Here is a tiny trained network, its code and every weight. The questions are about switching its units off for an input and a target symbol, where a switched-off unit gives its printed mean instead of its output.

import numpy as np


def w(rows, s, z=0):
    codes = np.array(rows[::2]) - 128.0
    scale = np.full(codes.shape[1], s)
    scale[-1] = z or s
    return codes * scale


def norm(h):
    return h / np.sqrt((h * h).mean(-1, keepdims=True) + 1e-5)


def softmax(a):
    e = np.exp(a - a.max(-1, keepdims=True))
    return e / e.sum(-1, keepdims=True)


def log_softmax(a):
    a = a - a.max(-1, keepdims=True)
    return a - np.log(np.exp(a).sum(-1, keepdims=True))


def net(x, mask):
    ids = ['βγθλμστψ'.index(c) for c in x.split()]
    T = len(ids)
    res = E[ids] + P[:T]
    u = 0
    for l in range(2):
        r = norm(res)
        for j in range(3):
            rows = slice(3 * j, 3 * j + 3)
            q, k, v = (r @ M[l][rows].T for M in (Q, K, V))
            z = softmax(np.where(np.tri(T) > 0, q @ k.T / 3**0.5, -1e9)) @ v
            o = O[l][rows]
            res = res + np.where(mask[u + j], z, o[:, -1]) @ o[:, :-1]
        u += 3
    return log_softmax(norm(res)[-1] @ U[:, :-1].T + U[:, -1])


Q, K, V, O = {}, {}, {}, {}
E = w([
[84,152,34,105,144,93,243,69],'β',
[110,216,27,72,238,117,184,125],'γ',
[105,131,81,99,116,98,175,124],'θ',
[60,164,28,114,144,162,99,136],'λ',
[148,115,122,167,2,122,174,122],'μ',
[182,129,197,112,60,153,145,91],'σ',
[132,83,141,124,149,47,56,98],'τ',
[155,183,113,102,86,150,34,172],'ψ',
],0.0097)
P = w([
[58,110,158,152,160,115,116,113],'0',
[90,251,91,148,179,72,159,4],'1',
[101,255,103,146,152,82,157,23],'2',
[121,239,100,134,136,97,122,31],'3',
[135,222,98,130,131,96,126,49],'4',
[147,205,102,132,118,86,141,79],'5',
[157,176,99,130,132,92,151,90],'6',
[171,170,110,132,121,100,157,123],'7',
[182,148,102,127,116,101,169,145],'8',
[199,142,107,118,122,106,184,137],'9',
[197,117,96,120,139,116,195,93],'10',
],0.0055)
Q[0] = w([
[171,42,159,172,122,124,116,141],'L0H1',
[25,108,178,152,125,208,93,194],'L0H1',
[95,162,38,106,125,77,24,82],'L0H1',
[141,58,145,103,193,30,21,112],'L0H2',
[86,2,172,176,190,193,134,231],'L0H2',
[114,42,117,190,40,73,97,149],'L0H2',
[193,151,105,41,111,52,70,92],'L0H3',
[181,193,82,137,116,204,217,96],'L0H3',
[136,103,157,88,160,158,133,153],'L0H3',
],0.0061)
K[0] = w([
[101,92,107,89,101,122,225,108],'L0H1',
[209,177,130,83,107,32,211,51],'L0H1',
[83,91,45,93,127,78,44,158],'L0H1',
[22,235,186,51,51,214,195,127],'L0H2',
[140,142,73,233,213,214,185,18],'L0H2',
[94,97,137,254,31,193,143,132],'L0H2',
[126,167,98,94,77,244,147,218],'L0H3',
[89,59,103,107,143,92,86,172],'L0H3',
[168,136,100,190,173,70,165,87],'L0H3',
],0.0053)
V[0] = w([
[144,152,41,126,87,62,97,120],'L0H1',
[238,107,89,169,85,123,46,58],'L0H1',
[211,189,148,117,62,100,183,74],'L0H1',
[160,114,149,180,112,56,52,101],'L0H2',
[170,201,147,146,116,172,180,84],'L0H2',
[236,145,140,175,154,3,117,130],'L0H2',
[154,33,139,220,118,163,91,154],'L0H3',
[175,225,72,95,63,115,99,132],'L0H3',
[28,33,189,144,118,127,124,63],'L0H3',
],0.005)
O[0] = w([
[107,159,183,164,147,95,95,91,227],'L0H1',
[109,144,119,153,156,143,201,79,162],'L0H1',
[95,67,156,166,228,181,122,132,144],'L0H1',
[90,140,130,112,140,40,131,124,198],'L0H2',
[145,152,91,107,165,153,135,106,143],'L0H2',
[180,177,134,167,125,2,40,98,197],'L0H2',
[112,112,90,129,121,96,133,199,1],'L0H3',
[87,130,146,174,165,201,148,123,238],'L0H3',
[115,163,141,39,126,76,83,148,83],'L0H3',
],0.0062,0.0052)
Q[1] = w([
[105,158,181,183,148,147,152,86],'L1H1',
[105,188,123,182,104,130,163,73],'L1H1',
[172,142,124,137,107,100,129,94],'L1H1',
[130,169,137,127,195,108,157,80],'L1H2',
[146,163,161,138,185,162,141,83],'L1H2',
[129,211,152,193,144,142,128,30],'L1H2',
[156,45,129,77,123,116,28,187],'L1H3',
[143,129,78,77,120,176,189,151],'L1H3',
[142,83,155,81,124,184,2,158],'L1H3',
],0.0085)
K[1] = w([
[115,53,137,108,140,122,62,199],'L1H1',
[68,67,157,122,91,172,103,215],'L1H1',
[126,151,132,148,129,168,107,187],'L1H1',
[64,136,89,30,178,184,141,204],'L1H2',
[73,151,133,70,103,149,93,191],'L1H2',
[69,27,161,45,85,153,146,186],'L1H2',
[19,128,101,49,150,78,184,104],'L1H3',
[131,82,131,97,23,134,184,94],'L1H3',
[2,198,86,53,105,146,154,109],'L1H3',
],0.0084)
V[1] = w([
[162,188,132,130,86,45,32,133],'L1H1',
[55,97,138,160,58,128,173,166],'L1H1',
[177,97,68,79,144,47,181,171],'L1H1',
[126,118,164,87,114,73,130,83],'L1H2',
[77,159,29,97,47,142,158,149],'L1H2',
[156,121,170,64,96,198,98,167],'L1H2',
[172,95,255,127,129,102,161,96],'L1H3',
[75,70,143,130,110,101,235,117],'L1H3',
[119,119,171,56,226,133,100,126],'L1H3',
],0.0089)
O[1] = w([
[70,104,67,158,69,198,115,54,166],'L1H1',
[106,75,126,102,224,138,87,175,143],'L1H1',
[252,85,106,167,90,120,145,145,3],'L1H1',
[123,167,152,44,128,132,33,79,178],'L1H2',
[66,36,167,117,18,130,142,180,216],'L1H2',
[109,202,91,90,80,180,223,144,173],'L1H2',
[127,78,153,91,55,244,128,85,197],'L1H3',
[100,130,58,28,135,112,35,99,47],'L1H3',
[121,152,255,47,126,154,210,175,136],'L1H3',
],0.0065,0.0061)
U = w([
[87,184,198,98,93,64,90,115,255],'β',
[71,154,135,138,144,143,132,126,150],'γ',
[134,158,161,244,157,167,166,133,130],'θ',
[137,104,135,61,106,254,163,105,46],'λ',
[240,180,114,76,152,123,188,158,82],'μ',
[190,106,33,142,105,102,57,102,113],'σ',
[126,105,100,100,66,102,185,203,52],'τ',
[177,65,143,92,198,85,90,178,59],'ψ',
],0.0087,0.0053)

Each question gives the input, a string of symbols that net reads in full, and the target symbol t.
The units are the heads (3 rows each of Q, K, V and O). Each row of codes is followed by its name. A weight is (code - 128) times the scale printed after its matrix; where a second scale follows, it is the last column's (O and U).
mask holds one flag per head, layer by layer. A switched-off head (its flag False) gives its mean, the last column of its rows in O, instead of its output. The means were averaged over made-up inputs and are rounded, as every weight is.
A unit's drop is (log p(t) with every unit on - log p(t) with that unit switched off) / (log p(t) with every unit on - log p(t) with every unit switched off).
The circuit of an input: a set's keep is (log p(t) with only the set's units on - log p(t) with every unit switched off) / (log p(t) with every unit on - log p(t) with every unit switched off). Starting from all 6 units, units are removed one at a time, each time the one whose removal leaves the highest keep (on an exact tie, the one counted first), for as long as the keep stays at least 0.8.
circuit, biggest first: the units of the circuit, biggest drop first
most important unit: the unit with the biggest drop
heads that matter: for each layer, one digit per head in row order, 1 if its drop is at least 0.15 and else 0, layers parted by /
input σ γ σ, target μ: circuit, biggest first => L0H1, L1H1, L0H2, L1H2
input μ τ τ ψ γ σ, target ψ: most important unit => L1H1
input γ λ ψ σ μ γ σ τ σ ψ λ, target θ: circuit, biggest first => L1H3, L0H2
input μ γ τ σ τ γ γ γ τ, target ψ: circuit, biggest first => L0H1, L1H1, L0H3, L0H2
input σ β λ ψ λ ψ τ γ, target μ: heads that matter => 111 / 110
input μ γ ψ γ τ ψ τ γ, target ψ: circuit, biggest first => L1H1, L0H1, L0H3, L0H2
input β μ ψ σ λ γ τ ψ λ τ β, target β: circuit, biggest first => L0H2, L0H3, L1H2
input λ τ θ θ μ β γ τ μ β τ, target τ: heads that matter => 110 / 010
input τ τ μ τ μ τ ψ, target σ: circuit, biggest first => L1H1, L1H2
input μ θ τ γ τ θ γ, target ψ: circuit, biggest first => L1H1, L0H1, L0H2, L0H3
input τ ψ τ λ θ γ β, target σ: circuit, biggest first => L1H1, L1H2, L0H3
input μ γ μ, target ψ: heads that matter => 110 / 100
input λ β σ τ γ γ, target τ: heads that matter => 110 / 010
input ψ γ θ γ σ τ, target γ: circuit, biggest first => L1H1, L0H2, L1H2
input ψ λ γ λ θ σ θ γ, target λ: heads that matter => 110 / 001
input σ τ ψ θ β γ β, target μ: most important unit => L0H1
input ψ β β σ τ β ψ μ ψ, target θ: heads that matter => 001 / 011
input θ τ τ τ λ γ τ θ β τ, target λ: circuit, biggest first => L0H2, L0H1, L1H2
input λ τ τ β τ γ μ θ λ β, target τ: circuit, biggest first => L1H2, L0H2, L0H1
input λ λ θ, target τ: circuit, biggest first => L1H2, L0H2, L0H1
input μ μ τ σ ψ λ τ, target ψ: circuit, biggest first => L1H1, L0H1, L0H3, L0H2
input τ β μ, target σ: most important unit => L1H1
input γ γ γ τ γ λ μ μ γ, target σ: heads that matter => 000 / 001
input β λ μ θ τ τ γ θ β, target β: heads that matter => 011 / 010
input τ τ τ τ λ θ γ ψ λ σ τ, target σ: heads that matter => 000 / 110
